Below are the code and all the weights of a small trained network. Each question names an input and a target symbol and asks about switching units off, where a switched-off unit gives its printed mean instead of its output.

import numpy as np


def w(rows, s, z=0):
    codes = np.array(rows[::2]) - 128.0
    scale = np.full(codes.shape[1], s)
    scale[-1] = z or s
    return codes * scale


def norm(h):
    return h / np.sqrt((h * h).mean(-1, keepdims=True) + 1e-5)


def f(y):
    return np.maximum(y, 0)


def softmax(a):
    e = np.exp(a - a.max(-1, keepdims=True))
    return e / e.sum(-1, keepdims=True)


def log_softmax(a):
    a = a - a.max(-1, keepdims=True)
    return a - np.log(np.exp(a).sum(-1, keepdims=True))


def net(x, mask):
    ids = ['αδεμξπσφψω'.index(c) for c in x.split()]
    T = len(ids)
    res = E[ids] + P[:T]
    r = norm(res)
    for j in range(3):
        rows = slice(2 * j, 2 * j + 2)
        q, k, v = (r @ M[0][rows].T for M in (Q, K, V))
        z = softmax(np.where(np.tri(T) > 0, q @ k.T / 2**0.5, -1e9)) @ v
        o = O[0][rows]
        res = res + np.where(mask[j], z, o[:, -1]) @ o[:, :-1]
    y = f(norm(res) @ A[0][:, :-1].T + A[0][:, -1])
    res = res + np.where(mask[3:11], y, B[0][:, -1]) @ B[0][:, :-1]
    return log_softmax(norm(res)[-1] @ U[:, :-1].T + U[:, -1])


Q, K, V, O, A, B = {}, {}, {}, {}, {}, {}
E = w([
[99,92,132,152],'α',
[74,79,42,50],'δ',
[6,188,209,123],'ε',
[198,45,79,171],'μ',
[118,141,209,128],'ξ',
[172,66,237,198],'π',
[76,132,100,119],'σ',
[108,128,57,145],'φ',
[149,109,140,175],'ψ',
[158,109,158,181],'ω',
],0.022)
P = w([
[1,55,128,196],'0',
[31,75,136,164],'1',
[51,87,135,148],'2',
[43,55,148,187],'3',
[85,102,145,141],'4',
[89,91,129,133],'5',
[106,93,148,147],'6',
[140,143,147,101],'7',
],0.0053)
Q[0] = w([
[167,146,128,156],'H0',
[194,2,94,130],'H0',
[109,87,146,46],'H1',
[207,67,100,61],'H1',
[203,173,59,199],'H2',
[96,58,142,172],'H2',
],0.0085)
K[0] = w([
[141,97,93,129],'H0',
[96,69,137,250],'H0',
[87,165,89,127],'H1',
[110,79,103,146],'H1',
[108,127,92,40],'H2',
[127,131,145,217],'H2',
],0.014)
V[0] = w([
[77,164,144,68],'H0',
[163,168,112,60],'H0',
[184,140,147,124],'H1',
[177,180,42,149],'H1',
[116,155,123,101],'H2',
[254,186,118,62],'H2',
],0.0093)
O[0] = w([
[67,94,58,157,117],'H0',
[50,156,124,224,59],'H0',
[112,59,252,189,93],'H1',
[128,100,124,150,79],'H1',
[101,52,253,123,104],'H2',
[67,68,114,195,5],'H2',
],0.0062,0.012)
A[0] = w([
[93,94,100,68,119],'N0',
[164,180,111,105,60],'N1',
[146,117,111,73,236],'N2',
[207,131,145,140,81],'N3',
[136,168,105,87,195],'N4',
[96,199,10,205,16],'N5',
[185,164,165,116,5],'N6',
[133,163,17,118,182],'N7',
],0.012,0.002)
B[0] = w([
[89,199,58,182,187],'N0',
[10,30,116,169,192],'N1',
[201,164,136,255,217],'N2',
[89,117,57,51,179],'N3',
[110,179,157,121,222],'N4',
[59,22,167,134,192],'N5',
[64,86,144,140,179],'N6',
[174,78,193,158,254],'N7',
],0.0087,0.0093)
U = w([
[203,179,157,222,91],'α',
[101,172,55,92,189],'δ',
[80,197,126,68,214],'ε',
[253,132,136,120,143],'μ',
[131,161,192,100,252],'ξ',
[197,83,220,111,18],'π',
[61,167,102,183,79],'σ',
[97,75,153,179,93],'φ',
[155,164,75,89,62],'ψ',
[79,43,94,28,73],'ω',
],0.011,0.0034)

Each question gives the input, a string of symbols that net reads in full, and the target symbol t.
The units are the heads (2 rows each of Q, K, V and O) and the neurons (one row each of A and B). Each row of codes is followed by its name. A weight is (code - 128) times the scale printed after its matrix; where a second scale follows, it is the last column's (O, A, B and U).
mask holds one flag per unit, heads first, then neurons. A switched-off unit (its flag False) gives its mean, the last column of its rows in O or B, instead of its output. The means were averaged over made-up inputs and are rounded, as every weight is.
A unit's drop is (log p(t) with every unit on - log p(t) with that unit switched off) / (log p(t) with every unit on - log p(t) with every unit switched off).
The circuit of an input: a set's keep is (log p(t) with only the set's units on - log p(t) with every unit switched off) / (log p(t) with every unit on - log p(t) with every unit switched off). Starting from all 11 units, units are removed one at a time, each time the one whose removal leaves the highest keep (on an exact tie, the one counted first), for as long as the keep stays at least 0.8.
units of the circuit, in order: the units of the circuit, biggest drop first
k most important neurons: the k neurons with the biggest drops, biggest first
drop of u: that unit's drop, to one decimal
input φ μ μ σ ψ, target ω: units of the circuit, in order	N3; N7; N0
input φ φ α ε α α, target α: units of the circuit, in order	N2; N5
input μ ψ μ μ ξ φ σ σ, target φ: units of the circuit, in order	H0; N7
input φ ε φ δ, target δ: units of the circuit, in order	N0; N5
input δ δ σ φ α φ φ φ, target φ: units of the circuit, in order	N5; N7
input α ψ φ, target α: 2 most important neurons	N2; N7
input φ φ π φ ω δ ψ, target ω: 3 most important neurons	N3; N7; N6
input ψ φ ω ω φ φ, target α: 3 most important neurons	N2; N7; N6
input ξ φ ψ π ε δ σ, target φ: 3 most important neurons	N5; N7; N3
input ω μ μ ψ α, target σ: 2 most important neurons	N7; N2
input φ π ω, target ω: drop of N6	0.2
input ε σ φ, target φ: drop of N5	0.5
input ω σ σ α π φ σ σ, target σ: drop of N0	0.4
